Below is a small trained network, with its code and all its weights. Each question gives an input and a class and asks what happens when units are switched off, that is, made to give their printed mean instead of their output.

import numpy as np


def w(rows, s, z=0):
    codes = np.array(rows[::2]) - 128.0
    scale = np.full(codes.shape[1], s)
    scale[-1] = z or s
    return codes * scale


def f(y):
    return y / 2 * (1 + np.tanh(0.7978845608 * (y + 0.044715 * y**3)))


def log_softmax(a):
    a = a - a.max(-1, keepdims=True)
    return a - np.log(np.exp(a).sum(-1, keepdims=True))


def net(x, mask):
    res = np.array(x, float).reshape(1, 6) / 4 @ E
    y = f(res @ A[0][:, :-1].T + A[0][:, -1])
    res = res + np.where(mask, y, B[0][:, -1]) @ B[0][:, :-1]
    return log_softmax(res[-1] @ U[:, :-1].T + U[:, -1])


A, B = {}, {}
E = w([
[139,140,52,130,121,160,89,62,138],'x0',
[139,131,121,80,225,123,164,84,134],'x1',
[128,127,132,133,130,126,128,122,128],'x2',
[130,128,132,125,123,122,128,123,130],'x3',
[128,125,125,127,128,129,130,130,125],'x4',
[252,126,140,144,121,142,139,151,141],'x5',
],0.019)
A[0] = w([
[39,140,156,102,188,70,211,122,120,149],'n0',
[238,123,150,114,160,127,206,162,151,1],'n1',
[188,152,95,57,238,96,130,87,177,11],'n2',
[73,124,178,155,88,120,38,181,106,49],'n3',
[174,117,115,96,158,120,194,41,135,164],'n4',
[128,146,41,116,127,156,79,9,132,174],'n5',
[177,97,51,205,70,175,94,135,147,104],'n6',
[48,100,135,207,13,99,93,219,123,75],'n7',
[35,143,104,115,91,127,89,92,72,51],'n8',
[136,99,118,72,110,110,116,135,132,127],'n9',
[127,81,222,134,100,75,209,219,101,241],'n10',
[164,108,128,191,80,166,72,113,183,105],'n11',
[218,178,65,201,67,145,70,128,143,115],'n12',
[64,169,182,89,192,77,179,179,98,134],'n13',
[242,142,143,164,151,144,203,155,166,78],'n14',
[93,158,78,93,128,161,71,63,134,90],'n15',
[37,171,87,151,88,155,133,109,148,28],'n16',
[25,102,67,144,96,110,109,105,109,44],'n17',
[81,64,133,106,142,103,165,116,105,141],'n18',
[130,116,123,114,130,120,112,137,132,129],'n19',
[185,145,152,200,79,191,108,157,144,100],'n20',
[88,151,153,156,78,96,58,203,138,213],'n21',
[84,112,101,61,170,174,79,65,152,16],'n22',
[161,99,89,69,187,155,194,72,103,79],'n23',
[144,98,208,163,121,50,194,254,110,67],'n24',
[120,95,120,106,121,144,136,142,181,128],'n25',
[119,96,214,72,219,135,171,165,170,72],'n26',
],0.0067,0.0092)
B[0] = w([
[157,136,73,76,108,56,213,33,82,223],'n0',
[1,212,79,173,201,113,39,101,232,157],'n1',
[168,64,223,246,75,211,59,233,182,169],'n2',
[54,156,56,137,188,105,112,95,157,160],'n3',
[81,150,97,154,159,121,111,122,143,183],'n4',
[146,109,170,180,107,188,95,194,135,214],'n5',
[175,87,112,77,106,85,166,119,93,177],'n6',
[39,215,95,171,197,112,112,144,177,209],'n7',
[170,91,167,198,132,187,67,212,134,170],'n8',
[103,122,141,130,139,122,147,154,136,128],'n9',
[58,180,67,156,187,132,79,110,174,254],'n10',
[167,92,103,100,100,102,172,101,60,164],'n11',
[203,73,101,61,46,112,164,87,76,191],'n12',
[164,106,109,77,102,54,163,56,105,209],'n13',
[101,165,131,183,167,164,54,159,182,176],'n14',
[94,176,116,167,146,126,65,127,184,168],'n15',
[165,84,170,140,94,167,112,172,127,152],'n16',
[163,74,163,177,91,204,55,203,135,170],'n17',
[131,140,88,111,128,63,172,103,110,171],'n18',
[132,135,110,134,116,135,136,160,115,128],'n19',
[199,81,141,78,71,109,198,89,107,175],'n20',
[172,86,193,177,117,163,79,187,160,213],'n21',
[79,184,31,124,213,35,135,65,152,158],'n22',
[116,148,146,175,141,165,93,192,146,170],'n23',
[173,74,186,220,123,227,92,199,161,200],'n24',
[121,149,151,140,120,128,134,130,102,128],'n25',
[125,116,84,61,115,70,163,91,79,181],'n26',
],0.0072,0.015)
U = w([
[34,237,62,128,162,117,105,108,169,251],'0',
[176,83,215,150,113,188,104,172,155,3],'1',
[168,100,107,5,107,82,214,72,71,198],'2',
],0.014,0.00041)

Each question gives the input, the list of numbers given to net, and the class t.
The units are the neurons (one row each of A and B). Each row of codes is followed by its name. A weight is (code - 128) times the scale printed after its matrix; where a second scale follows, it is the last column's (A, B and U).
mask holds one flag per neuron, in row order. A switched-off neuron (its flag False) gives its mean, the last column of its row in B, instead of its output. The means were averaged over made-up inputs and are rounded, as every weight is.
A unit's drop is (log p(t) with every unit on - log p(t) with that unit switched off) / (log p(t) with every unit on - log p(t) with every unit switched off).
The circuit of an input: a set's keep is (log p(t) with only the set's units on - log p(t) with every unit switched off) / (log p(t) with every unit on - log p(t) with every unit switched off). Starting from the 12 units with the biggest drops (on a tie, the unit counted first), units are removed one at a time, each time the one whose removal leaves the highest keep (on an exact tie, the one counted first), for as long as the keep stays at least 0.8.
circuit, biggest first: the units of the circuit, biggest drop first
most important unit: the unit with the biggest drop
k most important neurons: the k neurons with the biggest drops, biggest first
drop of u: that unit's drop, to one decimal
input [-6,6,-3,3,8,7], class 0: circuit, biggest first => n1
input [4,0,5,-3,-8,5], class 2: 3 most important neurons => n12, n24, n21
input [-4,1,3,6,3,-8], class 2: circuit, biggest first => n0, n13
input [5,3,8,-6,-8,1], class 1: 2 most important neurons => n10, n5
input [1,-7,6,-5,-2,-7], class 1: 2 most important neurons => n17, n21
input [1,-8,4,-6,-1,-6], class 1: 3 most important neurons => n21, n17, n8
input [6,1,-5,-5,-5,4], class 1: 2 most important neurons => n0, n5
input [2,-5,-8,7,-6,-2], class 1: 2 most important neurons => n10, n21
input [-8,-8,1,-5,-4,0], class 0: 3 most important neurons => n7, n10, n3
input [-6,-5,5,-8,0,-2], class 0: 2 most important neurons => n7, n10
input [-8,-5,8,-4,1,-2], class 0: 2 most important neurons => n10, n7
input [-4,-3,7,3,-6,0], class 0: 2 most important neurons => n10, n7
input [1,-1,8,6,7,8], class 2: drop of n12 => 0.3
input [-2,5,-6,8,7,6], class 0: drop of n1 => 0.6
input [-5,5,5,-7,3,6], class 0: most important unit => n1
input [3,-2,7,5,3,8], class 2: drop of n23 => 0.0
